[[128 135 116 141]
 [144 147 158 119]
 [134 137 116 139]
 [128 153 136 120]]
=>
[[141 119 139 120]
 [116 158 116 136]
 [135 147 137 153]
 [128 144 134 128]]

[[125 121 110 124 133 110 113 130 105]
 [108 113 137 128 108 134 145 116 115]
 [145 125 114 110 136 116 110 127 140]]
=>
[[105 115 140]
 [130 116 127]
 [113 145 110]
 [110 134 116]
 [133 108 136]
 [124 128 110]
 [110 137 114]
 [121 113 125]
 [125 108 145]]

[[136 131 128 123 126 126]
 [129 117 125 141 129 135]
 [131 128 128 129 125 132]
 [134 106 129 131 129 115]
 [130 108 124 142 128 126]]
=>
[[126 135 132 115 126]
 [126 129 125 129 128]
 [123 141 129 131 142]
 [128 125 128 129 124]
 [131 117 128 106 108]
 [136 129 131 134 130]]

[[152 133 115]
 [133 128 127]
 [115 138 144]
 [136 128 132]
 [119 117 127]
 [137 130 134]
 [134 139 114]
 [133 113 105]]
=>
[[115 127 144 132 127 134 114 105]
 [133 128 138 128 117 130 139 113]
 [152 133 115 136 119 137 134 133]]

[[130 132 127 120 130 119 120 137 127 128 129]
 [118 112 126 130 106 135 136 121 122 126 132]
 [131 114 124 143 120 134 142 123 126 135 130]
 [139 119 113 106 116 132 123 125 104 119 129]
 [126 139 138 133 121 131 120 117 130 138 109]
 [139 120 129 121 129 108 130 121 128 134 130]
 [121 122 136 145 119 135 134 134 127 133 124]]
=>
[[129 132 130 129 109 130 124]
 [128 126 135 119 138 134 133]
 [127 122 126 104 130 128 127]
 [137 121 123 125 117 121 134]
 [120 136 142 123 120 130 134]
 [119 135 134 132 131 108 135]
 [130 106 120 116 121 129 119]
 [120 130 143 106 133 121 145]
 [127 126 124 113 138 129 136]
 [132 112 114 119 139 120 122]
 [130 118 131 139 126 139 121]]

[[152 150 116 140 131 119 149 117 134 140]
 [133 153 110 134 134 112 145 129 135 131]
 [135 141 114 126 151 110 141 132 106 142]
 [109 137 106 115 127 109 139 130 126 135]
 [125 115 143 127 113 152 116 132 133 115]
 [141 133 129 125 134 132 118 123 111 113]
 [137 118 144 134 118 143 110 122 129 107]
 [149 116 139 149 102 140 115 110 152 112]
 [111 131 127 107 142 135 130 150 100 123]]
=>
[[140 131 142 135 115 113 107 112 123]
 [134 135 106 126 133 111 129 152 100]
 [117 129 132 130 132 123 122 110 150]
 [149 145 141 139 116 118 110 115 130]
 [119 112 110 109 152 132 143 140 135]
 [131 134 151 127 113 134 118 102 142]
 [140 134 126 115 127 125 134 149 107]
 [116 110 114 106 143 129 144 139 127]
 [150 153 141 137 115 133 118 116 131]
 [152 133 135 109 125 141 137 149 111]]

[[111 120 106 139 144]
 [141 117 129 109 108]
 [121 110 105 124 128]
 [141 119 130 110 108]]
=>
[[144 108 128 108]
 [139 109 124 110]
 [106 129 105 130]
 [120 117 110 119]
 [111 141 121 141]]
---
[[129 110 140 146 132]
 [142 100 133 133 114]]
=>
[[129 110]
 [142 100]]

[[126 124 127 130]
 [137 121 104 129]
 [124 127 142 122]
 [130 130 128 129]]
=>
[[126 124]
 [137 121]]

[[113 145]
 [155 134]
 [102 118]
 [144 113]]
=>
[[113 145]
 [155 134]]

[[119 136 138 133 112]
 [120 134 140 131 110]
 [141 112 120 122 130]
 [113 153 133 131 156]]
=>
[[119 136]
 [120 134]]

[[126 131 142 135 142]
 [131 111 124 149 121]
 [125 125 142 132 144]
 [138 125 120 131 127]
 [122 121 138 141 138]]
=>
[[126 131]
 [131 111]]

[[133 143 128 143]
 [122 101 132 113]]
=>
[[133 143]
 [122 101]]

[[127 136 145 130]
 [128 141 105 155]]
=>
[[127 136]
 [128 141]]

[[130 108 105]
 [129 116 140]]
=>
[[130 108]
 [129 116]]
---
[[119 141 120 121]
 [121 119 110 113]
 [112 133 121 110]
 [136 106 140 141]
 [127 115 109 118]]
=>
[[119 141]
 [121 119]]

[[109 115 105 142 121]
 [125 130 127 137 119]]
=>
[[109 115]
 [125 130]]

[[121 143 143 152]
 [122 144 146 119]
 [124 142 147 132]
 [114 133 108 135]]
=>
[[121 143]
 [122 144]]

[[138 122]
 [136 119]
 [132 106]]
=>
[[138 122]
 [136 119]]

[[106 116 135]
 [124 149 123]
 [104 133 131]
 [125 143 129]
 [114 124 137]]
=>
[[106 116]
 [124 149]]

[[133 115 121 106]
 [122 148 133  99]
 [143 148 120 135]]
=>
[[133 115]
 [122 148]]

[[123 152 128]
 [123 152 128]
 [116 151 128]]
=>
[[123 152]
 [123 152]]

[[111 132 150]
 [120 132 133]
 [146 111 150]]
=>
[[111 132]
 [120 132]]
---
[[155 119 131]
 [126 150 127]
 [126 139 139]
 [126 134 126]
 [132 143 120]]
=>
[[132 143 120]
 [155 119 131]
 [126 150 127]
 [126 139 139]
 [126 134 126]]

[[125 138 131 130]
 [127 123 129 132]
 [139 105 134 120]
 [136 102 139 126]]
=>
[[136 102 139 126]
 [125 138 131 130]
 [127 123 129 132]
 [139 105 134 120]]

[[133 121 133 121 122 134 120]
 [113 125 134 122 126 113 123]
 [124 122 110 115 117 127 114]
 [104 121 140 123 120 127 117]
 [134 122 134 121 122 133 121]
 [136 135 138 126 138 121 146]
 [110 116 118 114 114 122 107]
 [137 122 133 124 122 133 120]
 [134 142 130 120 143 119 153]
 [105 116 125 116 113 124 107]
 [137 138 133 128 140 120 148]
 [113 132 136 118 132 121 137]]
=>
[[113 132 136 118 132 121 137]
 [133 121 133 121 122 134 120]
 [113 125 134 122 126 113 123]
 [124 122 110 115 117 127 114]
 [104 121 140 123 120 127 117]
 [134 122 134 121 122 133 121]
 [136 135 138 126 138 121 146]
 [110 116 118 114 114 122 107]
 [137 122 133 124 122 133 120]
 [134 142 130 120 143 119 153]
 [105 116 125 116 113 124 107]
 [137 138 133 128 140 120 148]]

[[100 133 118 124 135 133 139 143 139 131 136 132 133 124 130 115]
 [129 125 140 135 130 123 136 134 130 128 136 120 127 122 126 134]
 [130 125 132 130 130 125 130 134 124 124 125 126 127 133 121 130]]
=>
[[130 125 132 130 130 125 130 134 124 124 125 126 127 133 121 130]
 [100 133 118 124 135 133 139 143 139 131 136 132 133 124 130 115]
 [129 125 140 135 130 123 136 134 130 128 136 120 127 122 126 134]]

[[130 122 103 104 118]
 [131 115 115 113 107]
 [112 127 113 113 123]
 [129 113 103 101 119]
 [105 122 117 119 148]
 [104 125 122 122 135]
 [111 123 109 111 149]
 [107 130 112 113 135]
 [145 115 125 127 116]
 [107 130 111 108 125]
 [131 112 107 109 136]]
=>
[[131 112 107 109 136]
 [130 122 103 104 118]
 [131 115 115 113 107]
 [112 127 113 113 123]
 [129 113 103 101 119]
 [105 122 117 119 148]
 [104 125 122 122 135]
 [111 123 109 111 149]
 [107 130 112 113 135]
 [145 115 125 127 116]
 [107 130 111 108 125]]

[[117 141 133 130]
 [125 139 129 123]
 [152 127  98 143]
 [128 144 134 126]
 [133 131 102 150]
 [122 134 144 120]]
=>
[[122 134 144 120]
 [117 141 133 130]
 [125 139 129 123]
 [152 127  98 143]
 [128 144 134 126]
 [133 131 102 150]]
